Below is a small trained network, with its code and all its weights. Each question gives an input and a target symbol and asks what happens when units are switched off, that is, made to give their printed mean instead of their output.

import numpy as np


def w(rows, s, z=0):
    codes = np.array(rows[::2]) - 128.0
    scale = np.full(codes.shape[1], s)
    scale[-1] = z or s
    return codes * scale


def norm(h):
    return h / np.sqrt((h * h).mean(-1, keepdims=True) + 1e-5)


def f(y):
    return y / 2 * (1 + np.tanh(0.7978845608 * (y + 0.044715 * y**3)))


def softmax(a):
    e = np.exp(a - a.max(-1, keepdims=True))
    return e / e.sum(-1, keepdims=True)


def log_softmax(a):
    a = a - a.max(-1, keepdims=True)
    return a - np.log(np.exp(a).sum(-1, keepdims=True))


def net(x, mask):
    ids = ['αβγδζηθλμπτφψω'.index(c) for c in x.split()]
    T = len(ids)
    res = E[ids] + P[:T]
    u = 0
    for l in range(2):
        r = norm(res)
        for j in range(3):
            rows = slice(2 * j, 2 * j + 2)
            q, k, v = (r @ M[l][rows].T for M in (Q, K, V))
            z = softmax(np.where(np.tri(T) > 0, q @ k.T / 2**0.5, -1e9)) @ v
            o = O[l][rows]
            res = res + np.where(mask[u + j], z, o[:, -1]) @ o[:, :-1]
        u += 3
        y = f(norm(res) @ A[l][:, :-1].T + A[l][:, -1])
        res = res + np.where(mask[u : u + 4], y, B[l][:, -1]) @ B[l][:, :-1]
        u += 4
    return log_softmax(norm(res)[-1] @ U[:, :-1].T + U[:, -1])


Q, K, V, O, A, B = {}, {}, {}, {}, {}, {}
E = w([
[57,177,162,131,179,65,76,86],'α',
[183,138,26,127,122,90,208,97],'β',
[90,114,79,61,106,21,99,118],'γ',
[164,162,127,150,228,43,28,109],'δ',
[56,79,80,226,107,65,155,117],'ζ',
[77,153,60,146,73,55,35,83],'η',
[115,66,69,127,173,100,204,88],'θ',
[146,199,61,150,120,166,93,33],'λ',
[178,124,72,248,217,141,65,127],'μ',
[32,82,101,207,73,211,109,105],'π',
[104,151,113,107,6,166,211,91],'τ',
[97,121,108,10,190,253,98,67],'φ',
[17,121,216,141,149,83,168,57],'ψ',
[169,249,176,200,96,102,128,93],'ω',
],0.017)
P = w([
[65,245,75,134,161,167,177,207],'0',
[66,221,59,140,155,139,180,164],'1',
[69,212,77,147,152,151,170,139],'2',
[88,190,87,134,149,144,168,125],'3',
[96,169,91,142,134,139,163,114],'4',
[108,154,100,129,134,133,147,101],'5',
[118,136,107,124,126,122,137,92],'6',
[135,123,120,125,127,128,130,79],'7',
[143,103,121,116,118,111,124,68],'8',
[155,83,130,117,111,106,124,54],'9',
[180,64,138,108,117,108,108,37],'10',
[183,50,145,108,107,97,105,27],'11',
[181,23,154,121,99,96,98,15],'12',
],0.012)
Q[0] = w([
[161,155,182,113,98,137,109,248],'L0H0',
[142,127,107,125,147,77,132,146],'L0H0',
[171,107,152,66,129,130,126,218],'L0H1',
[120,138,157,136,131,156,154,214],'L0H1',
[137,132,196,119,130,211,144,177],'L0H2',
[138,117,208,121,94,120,171,198],'L0H2',
],0.014)
K[0] = w([
[129,188,89,146,163,134,150,250],'L0H0',
[90,135,116,131,111,171,123,124],'L0H0',
[83,159,93,115,184,165,111,218],'L0H1',
[94,165,88,112,156,123,143,166],'L0H1',
[85,182,119,96,131,109,185,197],'L0H2',
[115,225,85,160,144,95,144,169],'L0H2',
],0.015)
V[0] = w([
[136,86,52,129,154,201,154,119],'L0H0',
[143,93,222,162,220,81,228,119],'L0H0',
[178,233,221,199,121,75,117,136],'L0H1',
[72,91,44,148,254,126,44,129],'L0H1',
[46,72,204,83,92,155,123,133],'L0H2',
[89,165,98,45,129,58,138,100],'L0H2',
],0.0091)
O[0] = w([
[172,48,147,214,76,216,171,153,209],'L0H0',
[109,223,135,104,254,138,185,90,3],'L0H0',
[186,200,197,101,69,174,34,131,56],'L0H1',
[51,57,222,206,170,83,69,122,200],'L0H1',
[20,104,92,183,104,112,173,51,177],'L0H2',
[82,174,132,19,96,169,152,159,78],'L0H2',
],0.0094,0.0053)
A[0] = w([
[254,122,96,166,238,46,41,162,123],'L0N0',
[173,251,149,202,87,20,161,75,253],'L0N1',
[156,68,107,178,158,161,98,128,99],'L0N2',
[62,125,192,93,180,86,49,119,66],'L0N3',
],0.0072,0.0051)
B[0] = w([
[93,112,45,84,150,37,96,215,154],'L0N0',
[84,162,42,240,73,212,3,76,255],'L0N1',
[189,179,220,219,125,35,122,164,214],'L0N2',
[70,147,40,178,146,124,175,146,141],'L0N3',
],0.0083,0.0044)
Q[1] = w([
[96,48,201,158,213,179,147,147],'L1H0',
[143,195,245,76,217,178,134,203],'L1H0',
[155,139,143,67,220,85,120,111],'L1H1',
[45,13,98,175,153,129,121,43],'L1H1',
[102,114,57,236,115,122,78,177],'L1H2',
[88,1,100,131,60,140,117,137],'L1H2',
],0.0097)
K[1] = w([
[110,107,101,175,129,96,135,175],'L1H0',
[67,195,151,158,123,132,151,250],'L1H0',
[116,180,149,104,146,105,138,186],'L1H1',
[159,91,153,96,158,76,141,9],'L1H1',
[202,98,89,231,122,83,49,62],'L1H2',
[153,67,147,90,140,131,97,50],'L1H2',
],0.013)
V[1] = w([
[155,119,155,148,138,141,126,184],'L1H0',
[137,156,229,125,187,189,43,88],'L1H0',
[113,51,181,66,133,254,139,59],'L1H1',
[141,143,73,153,89,226,151,162],'L1H1',
[173,179,113,199,50,119,84,96],'L1H2',
[108,88,168,119,104,198,141,112],'L1H2',
],0.0085)
O[1] = w([
[147,147,124,138,201,107,83,143,108],'L1H0',
[121,95,170,163,115,218,101,119,40],'L1H0',
[93,83,69,137,150,202,93,198,112],'L1H1',
[171,76,99,166,119,123,131,63,164],'L1H1',
[178,105,129,65,137,128,138,32,254],'L1H2',
[100,119,180,139,131,249,228,165,141],'L1H2',
],0.013,0.0083)
A[1] = w([
[57,144,14,123,150,142,39,162,253],'L1N0',
[203,95,166,77,81,190,29,72,120],'L1N1',
[98,98,102,66,130,58,101,56,172],'L1N2',
[147,69,109,147,254,122,219,172,141],'L1N3',
],0.0085,0.0035)
B[1] = w([
[149,42,80,62,185,184,153,82,195],'L1N0',
[155,139,246,137,144,138,212,153,184],'L1N1',
[65,98,229,89,191,162,192,110,255],'L1N2',
[196,74,215,117,135,137,84,117,165],'L1N3',
],0.011,0.0071)
U = w([
[66,76,130,42,24,122,28,76,5],'α',
[213,115,55,161,188,113,51,156,179],'β',
[105,162,61,90,39,125,186,187,192],'γ',
[150,179,105,137,88,155,38,137,228],'δ',
[79,225,143,169,217,113,237,124,138],'ζ',
[56,88,169,24,76,67,172,182,91],'η',
[138,46,104,81,207,194,144,208,123],'θ',
[193,79,238,104,224,151,247,180,23],'λ',
[178,99,103,108,186,80,17,139,164],'μ',
[106,70,138,254,135,77,156,59,90],'π',
[205,118,6,96,110,99,208,100,105],'τ',
[109,35,47,173,112,200,115,158,243],'φ',
[82,179,62,118,231,185,115,60,113],'ψ',
[200,148,183,140,115,209,127,74,122],'ω',
],0.0063,0.0028)

Each question gives the input, a string of symbols that net reads in full, and the target symbol t.
The units are the heads (2 rows each of Q, K, V and O) and the neurons (one row each of A and B). Each row of codes is followed by its name. A weight is (code - 128) times the scale printed after its matrix; where a second scale follows, it is the last column's (O, A, B and U).
mask holds one flag per unit, layer by layer, with each layer's heads first. A switched-off unit (its flag False) gives its mean, the last column of its rows in O or B, instead of its output. The means were averaged over made-up inputs and are rounded, as every weight is.
A unit's drop is (log p(t) with every unit on - log p(t) with that unit switched off) / (log p(t) with every unit on - log p(t) with every unit switched off).
The circuit of an input: a set's keep is (log p(t) with only the set's units on - log p(t) with every unit switched off) / (log p(t) with every unit on - log p(t) with every unit switched off). Starting from the 12 units with the biggest drops (on a tie, the unit counted first), units are removed one at a time, each time the one whose removal leaves the highest keep (on an exact tie, the one counted first), for as long as the keep stays at least 0.8.
circuit, biggest first: the units of the circuit, biggest drop first
unit that matters most: the unit with the biggest drop
k most important neurons: the k neurons with the biggest drops, biggest first
k most important neurons of layer l: the k neurons of layer l with the biggest drops, biggest first
which heads matter: for each layer, one digit per head in row order, 1 if its drop is at least 0.15 and else 0, layers parted by /
drop when u is switched off: that unit's drop, to one decimal
input π θ ζ π φ δ ζ π π θ τ λ, target τ: circuit, biggest first	L0H1
input η ζ α ζ η, target η: circuit, biggest first	L0H2, L1N2
input λ η π π π η π ζ τ θ, target τ: which heads matter	010 / 100
input π π λ λ λ η π φ β ψ β, target ψ: circuit, biggest first	L0H0, L0N1
input ζ β θ μ λ θ, target λ: 2 most important neurons of layer 0	L0N1, L0N2
input δ ψ π γ λ π π η ζ ψ ψ α, target ψ: which heads matter	100 / 000
input γ μ β π π φ, target φ: 2 most important neurons	L1N2, L1N1
input π π λ φ π δ ω η, target ω: circuit, biggest first	L0H1, L1N1
input ζ θ π β μ φ θ η τ λ γ γ μ, target μ: circuit, biggest first	L0N0, L0H2
input ω π μ λ, target ω: circuit, biggest first	L1N1, L0H1, L1H0
input π η μ φ π ζ φ α η φ γ, target φ: which heads matter	000 / 011
input δ ω τ ζ π π γ λ α θ φ, target θ: which heads matter	000 / 011
input η β γ, target η: 2 most important neurons	L1N2, L0N1
input η π μ φ ζ ζ α φ α β π φ η, target φ: most important neuron	L0N1
input η η α γ, target η: which heads matter	001 / 010
input ζ ζ η π η η μ, target μ: which heads matter	001 / 000
input ζ π β β γ α γ ψ, target ζ: which heads matter	100 / 000
input η ψ γ ζ η η η ψ, target ψ: 2 most important neurons	L0N1, L0N2
input η β τ π, target τ: drop when L0H1 is switched off	0.8
input β π φ, target φ: drop when L1H2 is switched off	0.1
input η η φ η π η π π π φ π ζ, target φ: drop when L0H1 is switched off	-0.2
input π τ β π α ζ τ δ, target τ: unit that matters most	L0H1
